[[28.5, 16.9, 22.0, 44.5, 31.8, 29.3, 31.5, 48.2, 36.8, 19.0, 34.1, 18.1],
[24.9, 23.3, 28.1, 14.9, 34.5, 32.6, 19.4, 21.7, 24.1, 18.8, 23.3, 42.4],
[25.9, 21.8, 16.6, 14.6, 12.8, 58.8, 23.0, 13.8, 17.3, 20.8, 33.3, 23.1],
[18.8, 25.3, 23.4, 20.5, 22.8, 28.2, 14.5, 21.0, 31.8, 16.7, 49.5, 46.2],
[20.5, 23.7, 17.3, 22.5, 30.9, 29.0, 23.1, 35.5, 29.2, 17.5, 26.3, 39.7],
[18.2, 29.8, 36.5, 23.5, 22.1, 26.5, 33.7, 34.3, 12.9, 21.4, 24.5, 15.0],
[16.2, 14.9, 47.5, 17.6, 31.3, 29.0, 16.5, 40.5, 21.1, 20.7, 22.1, 16.8]]
:
[[16.2, 14.9, 47.5, 17.6, 31.3, 29.0, 16.5, 40.5, 21.1, 20.7, 22.1, 16.8],
[18.2, 29.8, 36.5, 23.5, 22.1, 26.5, 33.7, 34.3, 12.9, 21.4, 24.5, 15.0],
[20.5, 23.7, 17.3, 22.5, 30.9, 29.0, 23.1, 35.5, 29.2, 17.5, 26.3, 39.7],
[18.8, 25.3, 23.4, 20.5, 22.8, 28.2, 14.5, 21.0, 31.8, 16.7, 49.5, 46.2],
[25.9, 21.8, 16.6, 14.6, 12.8, 58.8, 23.0, 13.8, 17.3, 20.8, 33.3, 23.1],
[24.9, 23.3, 28.1, 14.9, 34.5, 32.6, 19.4, 21.7, 24.1, 18.8, 23.3, 42.4],
[28.5, 16.9, 22.0, 44.5, 31.8, 29.3, 31.5, 48.2, 36.8, 19.0, 34.1, 18.1]]

[[33.0, -40.3],
[31.9, 44.9],
[46.7, -18.9],
[5.6, 29.1],
[27.3, -50.2]]
:
[[27.3, -50.2],
[5.6, 29.1],
[46.7, -18.9],
[31.9, 44.9],
[33.0, -40.3]]

[[43.5, -18.9, -5.5, -30.3],
[-40.3, 53.7, -5.1, 31.2],
[45.4, -29.4, 1.9, -31.4]]
:
[[45.4, -29.4, 1.9, -31.4],
[-40.3, 53.7, -5.1, 31.2],
[43.5, -18.9, -5.5, -30.3]]

[[37.6, 48.2, -12.4, 25.7, -46.8],
[37.9, 52.9, -17.5, 25.0, -39.9],
[15.3, 26.5, -14.2, 9.5, -27.5]]
:
[[15.3, 26.5, -14.2, 9.5, -27.5],
[37.9, 52.9, -17.5, 25.0, -39.9],
[37.6, 48.2, -12.4, 25.7, -46.8]]

[[-13.4, -24.7, 24.1, 18.4, -17.2, -9.2, -8.7, -21.1, 8.1, 22.5, 23.9],
[-28.7, -1.4, 6.0, 16.3, 19.8, 22.1, 31.4, -29.9, -22.9, 28.8, 14.9],
[28.2, 8.0, -2.5, 7.9, -11.8, -6.9, -16.9, 20.3, 20.4, -22.4, -3.3],
[-26.3, -6.4, 9.9, 18.2, 10.0, 16.2, 21.8, -27.4, -15.6, 27.7, 13.5],
[-19.1, -50.3, 46.4, 26.9, -17.0, -10.6, -3.7, -29.5, 7.1, 26.2, 42.9]]
:
[[-19.1, -50.3, 46.4, 26.9, -17.0, -10.6, -3.7, -29.5, 7.1, 26.2, 42.9],
[-26.3, -6.4, 9.9, 18.2, 10.0, 16.2, 21.8, -27.4, -15.6, 27.7, 13.5],
[28.2, 8.0, -2.5, 7.9, -11.8, -6.9, -16.9, 20.3, 20.4, -22.4, -3.3],
[-28.7, -1.4, 6.0, 16.3, 19.8, 22.1, 31.4, -29.9, -22.9, 28.8, 14.9],
[-13.4, -24.7, 24.1, 18.4, -17.2, -9.2, -8.7, -21.1, 8.1, 22.5, 23.9]]

[[10.4, 26.7, -29.1, -8.0, 46.4, 50.0, 33.6, -61.5, -24.3, 3.6, 6.2, -35.2, -36.5, 53.6, 44.9],
[57.6, -26.9, -47.9, -7.8, -28.3, -30.1, 15.3, 29.1, -51.5, 3.1, 3.3, 27.5, 30.0, 11.3, -56.8],
[9.9, -42.0, 11.6, 50.5, -0.5, -14.0, 27.8, 10.5, 55.8, 15.1, -56.7, 12.1, 16.4, -15.6, -24.0]]
:
[[9.9, -42.0, 11.6, 50.5, -0.5, -14.0, 27.8, 10.5, 55.8, 15.1, -56.7, 12.1, 16.4, -15.6, -24.0],
[57.6, -26.9, -47.9, -7.8, -28.3, -30.1, 15.3, 29.1, -51.5, 3.1, 3.3, 27.5, 30.0, 11.3, -56.8],
[10.4, 26.7, -29.1, -8.0, 46.4, 50.0, 33.6, -61.5, -24.3, 3.6, 6.2, -35.2, -36.5, 53.6, 44.9]]

[[-12.5, 20.0, -10.9, -13.5, -5.9, -11.5],
[5.5, -2.2, -11.1, -11.2, -13.4, -11.4],
[-19.8, 37.0, -24.9, -27.0, -19.7, -16.7],
[-29.9, 29.7, 20.4, 3.7, 48.8, -30.5],
[20.9, -22.8, 5.0, 7.2, -4.1, 4.9],
[4.4, 15.8, -8.3, -10.0, -12.9, -5.5],
[-0.8, 1.0, -4.5, -4.0, -4.1, -3.1],
[4.4, 9.4, -4.8, -12.3, -0.8, -27.1]]
:
[[4.4, 9.4, -4.8, -12.3, -0.8, -27.1],
[-0.8, 1.0, -4.5, -4.0, -4.1, -3.1],
[4.4, 15.8, -8.3, -10.0, -12.9, -5.5],
[20.9, -22.8, 5.0, 7.2, -4.1, 4.9],
[-29.9, 29.7, 20.4, 3.7, 48.8, -30.5],
[-19.8, 37.0, -24.9, -27.0, -19.7, -16.7],
[5.5, -2.2, -11.1, -11.2, -13.4, -11.4],
[-12.5, 20.0, -10.9, -13.5, -5.9, -11.5]]

[[40.3, -1.7],
[-18.9, -1.8],
[-53.7, 0.5],
[60.7, 2.0],
[29.1, -0.3],
[-49.7, 1.2],
[-18.9, -6.1],
[48.5, -1.8],
[19.7, -10.1],
[-44.2, -4.4],
[18.3, -3.2],
[8.8, 0.1]]
:
[[8.8, 0.1],
[18.3, -3.2],
[-44.2, -4.4],
[19.7, -10.1],
[48.5, -1.8],
[-18.9, -6.1],
[-49.7, 1.2],
[29.1, -0.3],
[60.7, 2.0],
[-53.7, 0.5],
[-18.9, -1.8],
[40.3, -1.7]]

[[9.7, -42.8, -26.2, 3.1, 17.0, -24.7],
[-11.1, 44.7, 21.8, 9.1, -18.0, 23.3],
[5.2, 0.3, 18.1, -54.5, 1.3, 14.4]]
:
[[5.2, 0.3, 18.1, -54.5, 1.3, 14.4],
[-11.1, 44.7, 21.8, 9.1, -18.0, 23.3],
[9.7, -42.8, -26.2, 3.1, 17.0, -24.7]]
